Facts:
flidram(tridar, 980); flidram(rabik, 980); flidram(gruloflum, 980); flidram(tolus, 91); flidram(gratruk, 91)
flidram(fosul, 91); flidram(feske, 980); flidram(seklim, 91); flidram(kefes, 91); flidram(klesos, 980)
flidram(pitrar, 980); flidram(kligil, 980); flidram(maflek, 980); flidram(stodris, 91); flidram(zista, 980)
flidram(postatrok, 980); flidram(bapom, 980); flidram(gresos, 91); flidram(rodrova, 91); flidram(drodor, 980)
flidram(vaplok, 980); flidram(doflu, 91); flidram(bedrir, 980); flidram(napek, 91); flidram(stalu, 980)
flidram(skiskos, 980); flidram(brenem, 980); flidram(trusar, 980); flidram(klabisuk, 980); flidram(veskoval, 91)
flidram(rilu, 980); flidram(zusas, 91); flidram(puski, 980); flidram(kunin, 980); flidram(toguk, 91)
flidram(betre, 980); flidram(griko, 980); flidram(babom, 91); flidram(skupor, 980); flidram(stuvan, 980)
flidram(groden, 91); flidram(noga, 980); flidram(trale, 980); flidram(kesek, 980); flidram(drurer, 980)
flidram(viplu, 91); flidram(flutobal, 980); flidram(pafle, 980); flidram(lifla, 980); flidram(nostu, 980)
flidram(liflel, 91); flidram(biplupe, 980); flidram(fligre, 980); flidram(flufluk, 980); flidram(mudidi, 91)
flidram(pakek, 980); flidram(fabrusis, 91); flidram(vusam, 980); flidram(gresen, 980); flidram(gaplo, 91)
flidram(ritrak, 980); flidram(kesul, 980); flidram(flubru, 91); flidram(rume, 980); flidram(plupa, 980)
flidram(plifer, 91); flidram(klugrak, 980); flidram(lobru, 980); flidram(tumal, 980); flidram(grabes, 980)
flidram(lakluk, 980); flidram(skobrul, 91); flidram(nostan, 91); flidram(moror, 980); flidram(tulu, 980)
flidram(gidrur, 91); flidram(morer, 91); flidram(nidrus, 91); flidram(sukik, 980); flidram(beflek, 91)
flidram(gori, 980); flidram(trepir, 91); flidram(pudrok, 980); flidram(koser, 980); flidram(morum, 980)
flidram(buskar, 980); flidram(vugrel, 91); flidram(dazos, 980); flidram(klobri, 980); flidram(stugo, 980)
flidram(bupil, 91); flidram(grobo, 91); flidram(visugo, 91); flidram(mimoti, 91); flidram(gruklal, 91)
flidram(budri, 980); flidram(flipu, 980); flidram(manom, 91); flidram(drefosto, 980); flidram(piflor, 980)
flidram(midris, 91); flidram(pimes, 91); flidram(tato, 980); flidram(drako, 91); flidram(suvostan, 91)
flidram(penar, 980); flidram(petrer, 980); flidram(stuper, 980); flidram(mestases, 980); flidram(bistas, 980)
flidram(drodri, 980); flidram(stador, 980); flidram(greskil, 980); flidram(tefon, 980); flidram(zigos, 980)
tomelu(rabik, buskar); tomelu(gruloflum, kunin); tomelu(tolus, ritrak); tomelu(gratruk, vinek); tomelu(fosul, morum)
tomelu(feske, vusam); tomelu(seklim, liflel); tomelu(kefes, plupa); tomelu(begral, skigru); tomelu(pitrar, fabrusis)
tomelu(kligil, klobri); tomelu(vinek, postatrok); tomelu(zista, rabik); tomelu(skoston, zusas); tomelu(bapom, biplupe)
tomelu(drodor, stodris); tomelu(skigru, gruloflum); tomelu(vaplok, nulum); tomelu(bedrir, petrer); tomelu(stalu, stugo)
tomelu(skiskos, kligil); tomelu(brenem, skiskos); tomelu(klabisuk, plobam); tomelu(rilu, stador); tomelu(zusas, bapom)
tomelu(puski, pitrar); tomelu(kunin, seko); tomelu(toguk, drodri); tomelu(bigem, beflek); tomelu(betre, skoston)
tomelu(griko, bupil); tomelu(skupor, gidrur); tomelu(vatrus, fligre); tomelu(stuvan, skupor); tomelu(groden, mudidi)
tomelu(noga, dazos); tomelu(trale, nostu); tomelu(flutobal, klabisuk); tomelu(lifla, gruklal); tomelu(liflel, skobrul)
tomelu(fligre, midris); tomelu(flufluk, piflor); tomelu(mudidi, gresos); tomelu(fabrusis, flipu); tomelu(vusam, vatrus)
tomelu(vefla, flutobal); tomelu(ritrak, trepir); tomelu(kesul, kekik); tomelu(flubru, groden); tomelu(plifer, kefes)
tomelu(lobru, gresen); tomelu(tumal, drefosto); tomelu(grabes, fosul); tomelu(skobrul, viplu); tomelu(nulum, pudrok)
tomelu(nostan, begral); tomelu(gidrur, visugo); tomelu(morer, tolus); tomelu(nidrus, manom); tomelu(klidi, lamul)
tomelu(sukik, trusar); tomelu(beflek, noga); tomelu(gori, seklim); tomelu(trepir, toguk); tomelu(pudrok, nostan)
tomelu(koser, lakluk); tomelu(morum, rilu); tomelu(buskar, veskoval); tomelu(vugrel, brenem); tomelu(lamul, drako)
tomelu(dazos, gaplo); tomelu(klobri, trale); tomelu(bupil, napek); tomelu(visugo, tubul); tomelu(mimoti, klidi)
tomelu(budri, tulu); tomelu(manom, bigem); tomelu(midris, koser); tomelu(pimes, mestases); tomelu(tato, stuper)
tomelu(drako, kesul); tomelu(suvostan, babom); tomelu(stuper, vaplok); tomelu(mestases, gratruk); tomelu(bistas, puski)
tomelu(drodri, klugrak); tomelu(seko, pafle); raro(tridar, skupor); raro(rabik, grameflol); raro(gruloflum, tefon)
raro(tolus, klidi); raro(fosul, rabik); raro(seklim, vatrus); raro(kefes, sukik); raro(klesos, kodom)
raro(pitrar, gratruk); raro(kligil, penan); raro(maflek, penan); raro(stodris, tubul); raro(zista, rilu)
raro(postatrok, plupa); raro(bapom, gusitom); raro(gresos, stalu); raro(rodrova, pobro); raro(vaplok, klege)
raro(doflu, bistas); raro(bedrir, tato); raro(napek, breva); raro(stalu, tuklal); raro(skiskos, klidi)
raro(trusar, tuklal); raro(klabisuk, begral); raro(veskoval, tuzor); raro(rilu, piflor); raro(zusas, tuzor)
raro(puski, vatrus); raro(kunin, bistas); raro(toguk, skigru); raro(betre, grameflol); raro(skupor, brimum)
raro(stuvan, drebon); raro(groden, lobru); raro(noga, gusitom); raro(trale, dazos); raro(kesek, vefla)
raro(viplu, sukik); raro(flutobal, drodor); raro(pafle, stalu); raro(lifla, tumal); raro(nostu, tuklal)
raro(liflel, tinon); raro(biplupe, piflor); raro(fligre, mugin); raro(flufluk, nulum); raro(mudidi, skoston)
raro(pakek, skupor); raro(fabrusis, lamul); raro(vusam, skobrul); raro(gresen, petrer); raro(gaplo, dazos)
raro(ritrak, tuzor); raro(kesul, nulum); raro(flubru, lifla); raro(plifer, breva); raro(lobru, bistas)
raro(grabes, sukik); raro(lakluk, moplek); raro(skobrul, vatrus); raro(nostan, sukik); raro(moror, moplek)
raro(tulu, tato); raro(morer, lafletro); raro(beflek, pobro); raro(gori, drurer); raro(morum, lobru)
raro(buskar, breva); raro(vugrel, klidi); raro(dazos, palel); raro(klobri, pakek); raro(stugo, tato)
raro(bupil, tubul); raro(visugo, tridar); raro(mimoti, nulum); raro(gruklal, tridar); raro(budri, skupor)
raro(flipu, dazos); raro(manom, griko); raro(drefosto, tato); raro(piflor, vinek); raro(pimes, truruk)
raro(tato, kekik); raro(drako, pobro); raro(suvostan, plobam); raro(penar, plupa); raro(stuper, tubul)
raro(mestases, kekik); raro(bistas, drebon); raro(stador, stalu); raro(greskil, skigru); raro(tefon, plupa)
raro(zigos, kekik)

Known rows:
kunin: [-14  15  20  27 -11 -20 -15  10  -9   1  -9  20   0 -12   9   3  14 -19
   6  32 -14 -40 -11 -33 -22 -17  18   5  -1  13 -23   6  -9  -9  18 -17
  20 -20   4 -17  -3   1  -2 -10 -26 -28]
flipu: [ -3  20   3  16  -7  -6   5  26 -14   3  15   7   7  -8  13  10 -11  -3
  10  14  -2  -7 -12  -3   6  -5   2  17  19 -12  -6  -3  -1   0  -1   8
  -4  -2 -15 -12   3   1  -8  13 -28  -3]
morer: [  2 -10  -4 -11  13   3  10 -18  -3  -1   2  -5   5   0  -4  -4  20  10
  -6  -4   2  15  -2  18   1  10 -19  -2  -3  -6   2   6   8  -4  -7  -4
  -3   3 -18   1  -4  -6   7   2  16   5]
biplupe: [ 10  12  -7   7  -7   4  -6   9  -8   4   9  -2   0  -2   2   3  18   7
  -7  -1  13 -23   5 -27  -2 -15   0  10  12   4 -13 -15 -10  -6  10   1
 -17  -6  17  -7  10  13  -2  -4  -2 -10]
rodrova: [  4 -11  -2  -7   8  -5   6 -13  -7   2  -2  -3   5  -5   0  -4  21   5
  -2   7   0   4  -8  10  -4   4 -20  -3  -2  -3   0   7   5  -7  -1  -4
  -7   4 -20  -3  -7   2   7  -6   9  -4]
toguk: [  1 -11   0  -4   4 -12   2 -12  -7   5  -4  -1   5 -11   7  -5  20   2
  -3  16  -5  -1 -10   3  -8   0 -18  -4  -2  -3  -5   9   4  -9   3  -5
  -6   4 -19  -3  -8   8   7 -12   4 -10]
stador: [-15   9  -7  20 -15  -7  -7  13   0 -11   7   4   8 -13  -4 -11  -4   1
  16   8   1  12   3 -15 -11   4  10 -11  19   2 -28   8  -5   2   5  20
   0   2  17  -4   4  -6 -10  -2  -1 -10]
bedrir: [ -1  21  12  -3  -2  17  18  -6   8 -16 -15  -3  -1  -3  -7  10 -10  14
 -21 -13   3  15   0 -11  12   6  14   1   6  -2  -1  -5 -12  24 -10   1
  -1   3   3  -5  18 -12   8  14   1  -2]
pimes: [  2 -10  -4 -11  13   3  10 -17  -3  -1   2  -5   5   0  -3  -4  20   9
  -6  -3   2  15  -2  18   1  10 -19  -2  -3  -7   2   6   7  -4  -7  -5
  -3   3 -18   1  -4  -6   7   2  16   6]
stodris: [  2 -11  -4 -10  11   0   9 -16  -5   1   1  -5   5  -2  -1  -3  21   8
  -5   1   1  10  -4  14  -1   7 -20  -1  -3  -5   0   6   6  -5  -5  -4
  -6   2 -18   0  -5  -1   6  -2  13   1]
stalu: [-14   1 -15  12 -10   7 -12  12  19 -15  11  -3   0   0 -11 -12  -9   2
  17 -20   7  31  12   0   4  14  14 -13  17  -2 -14   7   3   2   4  20
   9   8  22   7  10 -16  -6   9   7  11]
drebon: [-11  -7  10   6  11  -5 -22  -8   8  -5 -11   2 -16   2   0  -4   7 -18
  11   0  -7 -12   2   7 -10  -2  15  -5 -19   9   7  -2   8 -12   3 -23
  28 -10   0  -4   2  -7  17  13  -3  19]
kekik: [ -1  -4  13  -1  -8 -11 -15  -7  18  -4 -36  -7 -22 -24  17   1 -20  -6
 -10  13 -12  -1  -8 -14   1  -7  15 -18  -8   2  10  -4  -8   8   4  -8
  -1  19  -5  -4  14  21  26  -2 -11   1]
tumal: [  1   3  -4  -1  -2  14  -1  10  11  -1   7   0  -3  14  -5   6  -9   1
  -1 -22   6   6   7   1  14   3  10   7   4  -1   8  -4   2   5   1   3
   6  -2  11   8   6  -6  -6   7  -1   7]
sukik: [ -1  -5   5  -9  -3  11  -9  15  25  13 -12  15  16  19  11  -8 -28   7
   4 -28  25  12  15   1  24 -13  20   4  -6  -7  14  -7   9  -4   2  12
  20 -14   7  21   1 -14   3  -6   3   1]
rume: [ 1  7  1  4 -6  5  1 11  2 -1  3  3  2  6 -4  5 -6 -1  2 -7  4 -4  1 -8
  5 -2  8  5  6  3  0 -2 -3  4  3  5  2 -3  9  1  2 -3 -7  1 -6 -4]
kodom: [  1  -9  -2  -3   3  -5 -10  -2   2   1  -6  -5  -9  -1   3  -3 -11  -6
   8   1   0  -2   2   7  -3  -2   1  -7  -9   4  10  -6   4  -3  -2  -2
  -2   4   0   2   1  10   7   2   2  13]
plupa: [-17 -21   1   4 -17  21   1  -6   2   2  10  -4 -15   7  -2  12 -24  -4
   9 -21 -11   1   2   6  13   3  13   5   2  19  21   4  -6  11  26  -3
  11   3  10  21   1  -4 -17  -9 -11  -7]

Rows:
No name comes twice in this set of rows, the named rows included.
[ -9  -6  11   2  16  -6  -2 -20  -4  -6  -7   4   2  -3  -4  -6  39  -4
  -1   8  -7  -5  -8   9 -12   4  -7  -2 -11   2  -5  11   8 -14   2 -24
  21 -10 -21 -10  -7 -17  16   5   6   2]	doflu
[  2 -14  -3   0  -2 -10 -19   2   7   6  -8  -4 -14  -5  12  -3 -13 -11
   9   6  -5  -9   0   1  -4  -7   3  -7  -9   4  10  -5   4  -8   5  -3
  -1   5   2   4   1  21   7  -4  -6   8]	tubul
[ -1  21  15   1  -8   8  13  -1   5 -13 -19   0  -1 -10  -3  10 -10   8
 -17  -2   1   5  -5 -19   8   0  15  -1   7   1  -3  -3 -14  22  -4   1
  -2   5   1  -8  15  -6   8   6  -5 -11]	zigos
[  1   3  -2   1  -4  11  -3  11  10   1   5   1  -3  10  -2   6  -9  -1
   0 -17   4   3   5  -3  11   1  10   6   4  -1   6  -3   0   4   3   3
   6  -2  11   6   5  -4  -6   3  -4   3]	petrer
[ -1 -13   1   6  -9 -22 -23   6   2  10 -12   0 -13 -14  18  -4 -13 -16
  11  23 -10 -20  -5 -10 -12 -14   3 -10  -8   6   3  -2   0 -10  11  -3
  -3   6   0   0  -2  28   6 -14 -14  -4]	skigru
[ -3  19   4  18 -10 -10   4  27 -16   4  13   8   7 -11  16   9 -11  -5
  11  19  -4 -11 -14  -6   3  -8   2  16  20 -11  -8  -3  -2  -1   1   7
  -4  -1 -15 -13   2   5  -7  10 -30  -7]	trale
[  3 -15  -2  -8   7  -5   0 -11   1   2  -4  -4   1  -5   2  -5  18   2
  -2   4  -2   7  -7  10   0   3 -15  -6  -3  -4   4   8   7  -9   3  -5
  -2   9 -17   0  -8   2  10  -6   7   0]	grobo
[ 14 -11 -10 -11  12 -17   2   1  15   0 -13   5  -3   8  -6   4  16 -15
  -7  11 -15   4 -15   9  -9  19 -21  -6 -11  -6   1  21  12   3 -16  -1
  -2   3 -13   0 -13  22  -4 -12   9  -7]	skobrul
[-19  -7  10  17 -26  -5   6  -2 -23   5   4   7  -2 -14   9  10 -15  -8
  10  21 -17 -26 -10 -19 -11 -10   6   4   6  24  -5   8 -16   9  27   0
  -2  -5   3   3  -4  11 -22 -24 -22 -37]	gruloflum
[  3 -19  -4  -8   6  -3  -6 -10   9   5  -3  -5  -4  -3   6  -5  15   0
  -3  -1  -3   9  -5  11   4   4 -13  -5  -4  -7   8   8   9 -10   6  -6
   2  10 -16   5  -5   5  11  -7   5   3]	gratruk
[-11  17  10   9   9  13   4  -2   0 -11   5   8   1  14 -13   5  14  -2
   0 -13   2  -4   6   0  -2   5  15  11  -3   5  -6  -2   1   2  -4 -15
  25 -22   7  -6   6 -28  -2  20   0   7]	stuvan
[ -1 -12   7 -16  11  -5   8 -13   1  11 -16  11  29   2  11 -17   6  16
  -2   1  20  16   4  14   3  -6 -12  -4 -11 -10   1   4  12 -11  -9   5
   5 -12 -25   9 -10 -12  13 -12  19  -7]	kefes

The same nodes again, as new rows of numbers:
Known rows:
zusas: [  9 -23  -4  -1  -1 -11   1  -7   4 -16   1  -4  -2  13   2]
tulu: [ 19 -23  -3  17  -3 -13  -1   0 -26  -6 -31  -2   5  -3 -18]
maflek: [ 10  -6  -2   4  -4  -4  -4  -6 -11  -6  -7  -6   2  21  -3]
fosul: [  7 -24  -2  -2  -1 -11   2  -9   3 -15   1  -3   1  11   4]
tridar: [ 10  14 -12 -12   5 -13  12 -15 -14  14 -12   9 -13   3   8]
skigru: [ 21  11   2   1 -11 -14  -2  -4   4 -15   3 -22 -19  -2  -2]
drebon: [ 17  10   6  -4  -1  13  15  13   1 -12  16  -6   4 -16 -10]
flipu: [  2   0 -28  27  -2  -5   2   0   1   1  -9 -29   6  19   9]
puski: [ 16 -23  11  10   2  15   3 -23 -23   0   3 -12 -14  23   1]
feske: [  6  -6   4   2  -9  -1  -2  -9 -11   0  -7  -4   7   9   0]
rume: [ 9 -1  1  3 -7 -5 -2 -8 -9 -3 -6 -8  0 12 -4]
kesul: [ 12  -5  -4   5  -5  -4  -7  -3 -10 -10  -7  -9  -6  24  -2]
palel: [  7   2 -18  21  -7 -10  10  -9  10   1   0 -34  11  -4  13]
drodri: [ 12   4  -3   5  -6  -6  -6  -3  -7  -8  -7 -12 -11  14  -5]
klobri: [ 13   7 -19  -9  10 -13   8  -7 -18   4 -13   8 -16  16   9]
lamul: [ 15  -2   5  -1 -11 -10   2 -10  -3  -8   2 -14   0  -3   4]
tubul: [ 18   6   7  -1 -15 -11   1 -10   2  -8   4 -18  -9  -6   1]
gori: [  7 -11   0   3  -6  -1  -2  -8 -14  -3  -8  -3   9  17   1]

Rows:
No name comes twice in this set of rows, the named rows included.
[ 18  11 -10 -16   6 -20  17 -16 -10   7  -3   4 -12  -7  15]	brimum
[ 18  15 -12   6  10  16   1  31  -6 -22   5  -7 -18  16 -19]	kunin
[  4  19  -1  11  27 -16 -36   7 -11 -29 -10 -22 -27  18  -1]	pafle
[  9   1 -16 -12  10 -10  12 -13 -21  13 -14  16  -3  12  14]	budri
[ -1  13  22  -1  15 -15 -21 -14  -5 -14   1 -20   2 -21  10]	tuklal
[  8 -14  -2  -1  -3 -13   1  -7   6 -14   1  -8  -8   3   0]	trepir
[ 23 -12  22   5  -7   8   8 -30 -10  -1  14 -23 -22  -6   4]	vatrus
[  6  -4   2   2  -9  -3  -2  -9 -10  -2  -7  -6   4  10  -2]	brenem
[  1  12 -23  26 -10  -6   2  -3   9   6  -7 -36  -1   4   5]	dazos
[ 10   2  -1   4  -7  -5  -5  -4  -8  -6  -7 -10  -7  13  -4]	pudrok
[ 14 -38   9   6   7   6   8 -24  -8 -10  11 -10 -18  14   4]	seklim
[ 29  -5   5  13 -11 -23   2  -1 -10 -11 -20 -18 -14 -29 -19]	kekik
[ 26   9  -8   4  -2 -17  -6   4   0 -24   1 -22 -27  12  -3]	seko

